Here is a tiny trained network, its code and every weight. The questions are about switching its units off for an input and a target symbol, where a switched-off unit gives its printed mean instead of its output.

import numpy as np


def w(rows, s, z=0):
    codes = np.array(rows[::2]) - 128.0
    scale = np.full(codes.shape[1], s)
    scale[-1] = z or s
    return codes * scale


def norm(h):
    return h / np.sqrt((h * h).mean(-1, keepdims=True) + 1e-5)


def f(y):
    return np.maximum(y, 0)


def softmax(a):
    e = np.exp(a - a.max(-1, keepdims=True))
    return e / e.sum(-1, keepdims=True)


def log_softmax(a):
    a = a - a.max(-1, keepdims=True)
    return a - np.log(np.exp(a).sum(-1, keepdims=True))


def net(x, mask):
    ids = ['ΓΘΣΦαδεημπτω'.index(c) for c in x.split()]
    T = len(ids)
    res = E[ids] + P[:T]
    u = 0
    for l in range(2):
        q, k, v = (norm(res) @ M[l].T for M in (Q, K, V))
        z = softmax(np.where(np.tri(T) > 0, q @ k.T / 4**0.5, -1e9)) @ v
        res = res + np.where(mask[u], z, O[l][:, -1]) @ O[l][:, :-1]
        u += 1
        y = f(norm(res) @ A[l][:, :-1].T + A[l][:, -1])
        res = res + np.where(mask[u : u + 4], y, B[l][:, -1]) @ B[l][:, :-1]
        u += 4
    return log_softmax(norm(res)[-1] @ U[:, :-1].T + U[:, -1])


Q, K, V, O, A, B = {}, {}, {}, {}, {}, {}
E = w([
[115,132,186,76,57,45,139,71,125,206,122,166],'Γ',
[164,186,115,85,104,189,159,227,98,187,110,150],'Θ',
[101,145,86,156,117,208,49,162,72,82,121,101],'Σ',
[83,183,136,103,119,136,67,172,115,162,16,135],'Φ',
[112,216,135,166,90,187,165,102,148,164,128,110],'α',
[148,96,168,99,167,148,84,117,22,133,97,117],'δ',
[49,172,142,101,190,161,156,154,91,85,101,124],'ε',
[137,147,176,155,115,134,187,193,98,138,63,59],'η',
[174,93,131,103,131,125,170,141,84,81,213,152],'μ',
[142,160,153,153,60,105,127,189,149,66,124,67],'π',
[75,171,142,171,129,75,93,76,113,81,62,70],'τ',
[3,92,100,135,63,129,164,167,106,142,111,115],'ω',
],0.026)
P = w([
[152,153,214,225,151,208,140,139,126,44,99,206],'0',
[102,201,177,172,104,98,143,129,50,99,153,163],'1',
[147,172,154,115,82,171,159,98,80,50,109,152],'2',
[157,157,34,134,136,131,150,102,116,61,97,147],'3',
[172,175,68,150,205,49,61,206,165,199,240,71],'4',
[65,214,159,105,84,28,56,195,81,159,219,174],'5',
[193,89,192,167,172,178,81,216,209,74,114,140],'6',
[134,136,80,9,85,126,158,83,151,67,126,42],'7',
[148,128,76,39,175,68,59,159,206,173,209,8],'8',
[121,174,105,82,53,98,176,111,68,38,77,196],'9',
[111,156,241,66,98,92,49,188,141,108,186,159],'10',
[111,128,189,1,54,131,136,113,135,66,152,100],'11',
],0.014)
Q[0] = w([
[174,96,164,179,95,208,136,131,141,45,5,190],'0.h1',
[150,121,116,31,28,165,184,28,110,57,68,168],'0.h1',
[128,75,142,56,137,181,134,136,166,135,128,1],'0.h1',
[84,137,240,120,85,154,101,156,110,97,156,190],'0.h1',
],0.012)
K[0] = w([
[177,50,69,170,180,138,154,110,213,115,68,167],'0.h1',
[141,48,139,147,201,149,96,138,241,174,141,115],'0.h1',
[106,163,74,87,161,55,77,162,150,175,185,55],'0.h1',
[157,103,58,7,99,172,150,65,164,96,90,47],'0.h1',
],0.012)
V[0] = w([
[138,65,112,64,153,197,111,205,5,124,157,116],'0.h1',
[76,120,143,172,118,67,135,147,90,148,25,91],'0.h1',
[169,199,109,128,56,181,32,138,95,113,129,73],'0.h1',
[166,125,118,171,63,173,150,132,217,225,126,125],'0.h1',
],0.011)
O[0] = w([
[81,70,199,188,156,115,87,152,58,139,208,43,227],'0.h1',
[131,171,196,113,5,133,144,135,75,51,99,115,223],'0.h1',
[178,157,168,131,140,149,108,38,89,165,164,88,214],'0.h1',
[170,160,106,96,160,173,70,160,124,75,125,111,2],'0.h1',
],0.013,0.0086)
A[0] = w([
[64,245,129,213,205,196,177,84,192,153,115,124,100],'0.n1',
[212,213,196,89,95,121,180,71,26,96,145,202,101],'0.n2',
[125,82,111,1,117,61,154,239,193,59,100,111,254],'0.n3',
[21,196,177,124,124,131,76,132,198,89,144,61,177],'0.n4',
],0.008,0.0092)
B[0] = w([
[128,231,138,89,169,57,140,179,144,125,157,125,149],'0.n1',
[126,170,100,157,208,88,147,109,154,122,163,124,245],'0.n2',
[103,113,251,38,147,95,80,148,121,167,143,155,202],'0.n3',
[93,196,80,93,104,119,69,152,179,118,151,162,246],'0.n4',
],0.013,0.011)
Q[1] = w([
[118,111,112,161,136,157,91,163,189,206,65,110],'1.h1',
[143,130,28,128,93,115,189,92,38,153,92,148],'1.h1',
[102,139,111,94,149,146,135,73,180,129,138,127],'1.h1',
[75,176,95,95,171,177,150,143,1,73,84,179],'1.h1',
],0.0091)
K[1] = w([
[149,133,66,122,154,74,219,122,12,52,227,211],'1.h1',
[137,159,209,231,167,189,121,170,139,89,144,255],'1.h1',
[207,124,117,102,83,29,79,67,123,227,158,98],'1.h1',
[194,90,222,200,88,183,152,141,233,135,63,105],'1.h1',
],0.0061)
V[1] = w([
[195,89,142,124,106,109,236,180,189,37,210,59],'1.h1',
[163,167,189,138,115,3,69,159,145,214,125,126],'1.h1',
[221,123,192,184,169,36,126,182,109,156,3,66],'1.h1',
[159,2,127,160,128,121,78,42,111,23,86,197],'1.h1',
],0.0096)
O[1] = w([
[113,158,239,169,101,196,159,99,156,121,247,184,106],'1.h1',
[161,112,125,77,129,144,72,61,241,196,113,69,227],'1.h1',
[240,28,188,159,105,104,103,178,211,151,83,65,130],'1.h1',
[145,189,179,206,206,25,139,160,154,126,123,154,4],'1.h1',
],0.012,0.014)
A[1] = w([
[171,110,53,181,149,136,157,60,158,224,183,240,2],'1.n1',
[213,103,159,91,125,108,177,176,108,143,203,116,157],'1.n2',
[118,55,216,104,100,135,151,254,120,135,150,146,166],'1.n3',
[211,8,92,55,119,24,147,130,87,54,221,210,73],'1.n4',
],0.0097,0.0035)
B[1] = w([
[192,88,103,80,166,130,157,81,210,156,130,101,140],'1.n1',
[134,93,39,62,166,124,88,115,188,122,123,140,189],'1.n2',
[116,84,102,44,141,149,142,125,104,139,149,126,255],'1.n3',
[6,115,153,140,147,102,83,140,187,177,109,108,159],'1.n4',
],0.015,0.0064)
U = w([
[115,150,162,118,156,122,50,191,147,218,2,155,81],'Γ',
[152,110,54,172,129,201,36,168,89,71,148,122,152],'Θ',
[177,109,182,123,177,117,107,63,16,146,99,140,129],'Σ',
[130,143,92,152,110,54,101,97,146,69,69,52,93],'Φ',
[207,148,47,74,145,188,141,181,80,192,149,196,156],'α',
[148,117,215,142,142,130,208,188,126,142,102,32,254],'δ',
[57,85,83,106,59,146,174,105,132,139,97,136,67],'ε',
[180,118,172,121,57,103,91,182,194,58,206,112,79],'η',
[115,86,79,126,188,91,120,142,177,114,170,159,208],'μ',
[139,182,96,164,117,198,172,86,190,182,155,137,103],'π',
[151,131,170,108,100,55,165,45,140,192,93,203,60],'τ',
[90,170,155,70,174,112,135,188,91,70,134,108,157],'ω',
],0.011,0.0052)

Each question gives the input, a string of symbols that net reads in full, and the target symbol t.
The units are the heads (4 rows each of Q, K, V and O) and the neurons (one row each of A and B). Each row of codes is followed by its name. A weight is (code - 128) times the scale printed after its matrix; where a second scale follows, it is the last column's (O, A, B and U).
mask holds one flag per unit, layer by layer, with each layer's heads first. A switched-off unit (its flag False) gives its mean, the last column of its rows in O or B, instead of its output. The means were averaged over made-up inputs and are rounded, as every weight is.
A unit's drop is (log p(t) with every unit on - log p(t) with that unit switched off) / (log p(t) with every unit on - log p(t) with every unit switched off).
most important unit: the unit with the biggest drop
k most important neurons: the k neurons with the biggest drops, biggest first
k most important neurons of layer l: the k neurons of layer l with the biggest drops, biggest first
drop of u: that unit's drop, to one decimal
input Θ μ ω, target Θ: most important unit : 0.h1
input τ ω π ω π α η Φ Φ Γ η, target Φ: 3 most important neurons : (0.n2, 0.n3, 1.n3)
input Φ Φ Σ, target Φ: 2 most important neurons : (1.n3, 0.n2)
input ε ε ω π η Φ ω ε η π τ, target ε: 2 most important neurons : (0.n2, 0.n3)
input Γ Θ Φ ε ε, target Θ: 2 most important neurons : (0.n3, 0.n2)
input η η Θ η, target η: 2 most important neurons : (1.n2, 0.n2)
input η Θ ε η π η α η, target π: 2 most important neurons of layer 0 : (0.n2, 0.n3)
input ε δ μ ε ω ε ε, target ε: 2 most important neurons : (0.n2, 1.n3)
input ε ε τ ω π δ δ, target ω: 3 most important neurons : (0.n2, 1.n3, 0.n3)
input Φ η η η δ ε, target η: 2 most important neurons : (0.n4, 0.n2)
input δ ε ω ε Φ μ ω τ Φ η δ ε, target Φ: 2 most important neurons : (0.n2, 1.n3)
input Θ τ Σ η, target Θ: 2 most important neurons : (0.n3, 1.n2)
input α Θ π ε η ω ε ω ε η η, target ω: 2 most important neurons : (0.n4, 1.n3)
input ε η α Φ Σ Θ ε, target Φ: most important neuron of layer 1 : (1.n3)
input ω ω τ ε ε μ η, target ε: 2 most important neurons : (1.n3, 0.n2)
input ω π π δ η ε η α ε π μ, target μ: 2 most important neurons of layer 1 : (1.n4, 1.n2)
input π μ η Σ η ω ω τ ω η ω ω, target ω: 2 most important neurons of layer 0 : (0.n3, 0.n4)
input Φ π α η, target Φ: 2 most important neurons : (0.n2, 1.n3)
input ε η Φ π Φ Σ Θ, target π: 3 most important neurons : (0.n2, 0.n3, 1.n3)
input π μ Φ, target π: 2 most important neurons of layer 0 : (0.n3, 0.n2)
input Θ π δ π Θ ε μ ε α Φ Φ, target ε: drop of 0.n3 : 0.2
input μ η δ μ, target μ: drop of 0.h1 : 0.3
input Γ ω η Θ η Θ ε α μ ω δ Σ, target μ: drop of 0.h1 : 1.4
input η Φ ε τ ω η τ, target τ: drop of 0.h1 : 1.3
input Φ μ ε η ε Θ α, target η: most important neuron of layer 0 : (0.n4)
